Below are the code and all the weights of a small trained network. Each question names an input and a class and asks about switching units off, where a switched-off unit gives its printed mean instead of its output.

import numpy as np


def w(rows, s, z=0):
    codes = np.array(rows[::2]) - 128.0
    scale = np.full(codes.shape[1], s)
    scale[-1] = z or s
    return codes * scale


def f(y):
    return np.maximum(y, 0)


def log_softmax(a):
    a = a - a.max(-1, keepdims=True)
    return a - np.log(np.exp(a).sum(-1, keepdims=True))


def net(x, mask):
    res = np.array(x, float).reshape(1, 3) / 4 @ E
    y = f(res @ A[0][:, :-1].T + A[0][:, -1])
    res = res + np.where(mask, y, B[0][:, -1]) @ B[0][:, :-1]
    return log_softmax(res[-1] @ U[:, :-1].T + U[:, -1])


A, B = {}, {}
E = w([
[156,119,125,61,223,161,233,5,197,207],'x0',
[120,84,174,160,147,179,103,122,127,94],'x1',
[83,13,101,85,94,184,200,214,127,173],'x2',
],0.011)
A[0] = w([
[202,233,148,119,150,106,56,97,161,49,22],'n0',
[155,115,138,85,219,173,173,52,225,209,205],'n1',
[99,63,84,169,64,50,2,175,143,70,255],'n2',
[72,89,106,118,104,179,154,183,155,199,22],'n3',
[30,52,139,44,114,162,199,214,150,167,55],'n4',
[117,95,181,34,186,153,139,26,204,134,184],'n5',
[172,198,178,131,190,69,68,65,133,113,10],'n6',
],0.0072,0.00093)
B[0] = w([
[105,96,77,159,160,193,216,157,66,74,209],'n0',
[164,176,206,99,2,82,133,209,151,184,251],'n1',
[240,207,216,53,77,117,128,184,181,140,222],'n2',
[58,91,41,159,158,182,150,69,104,89,178],'n3',
[63,154,104,217,196,200,171,46,125,86,209],'n4',
[246,169,145,49,92,90,127,115,132,71,225],'n5',
[140,31,76,231,248,146,181,111,89,85,207],'n6',
],0.0068,0.015)
U = w([
[201,109,208,53,2,112,93,157,154,143,246],'0',
[97,75,59,223,221,158,181,14,100,94,10],'1',
],0.0081,0.0011)

Each question gives the input, the list of numbers given to net, and the class t.
The units are the neurons (one row each of A and B). Each row of codes is followed by its name. A weight is (code - 128) times the scale printed after its matrix; where a second scale follows, it is the last column's (A, B and U).
mask holds one flag per neuron, in row order. A switched-off neuron (its flag False) gives its mean, the last column of its row in B, instead of its output. The means were averaged over made-up inputs and are rounded, as every weight is.
A unit's drop is (log p(t) with every unit on - log p(t) with that unit switched off) / (log p(t) with every unit on - log p(t) with every unit switched off).
unit that matters most: the unit with the biggest drop
top k neurons: the k neurons with the biggest drops, biggest first
drop when u is switched off: that unit's drop, to one decimal
input [7,2,-4], class 0: unit that matters most -> n1
input [-5,-3,-6], class 1: top 3 neurons -> [n1; n6; n0]
input [4,2,-3], class 0: top 2 neurons -> [n1; n4]
input [5,-7,8], class 1: top 2 neurons -> [n4; n3]
input [7,-3,6], class 0: top 3 neurons -> [n1; n5; n6]
input [2,-8,4], class 1: top 2 neurons -> [n4; n2]
input [-4,-8,-6], class 1: top 2 neurons -> [n1; n6]
input [8,1,4], class 0: drop when n1 is switched off -> 1.6
input [6,-2,2], class 0: drop when n1 is switched off -> 0.1
input [5,8,-3], class 0: drop when n1 is switched off -> 0.2
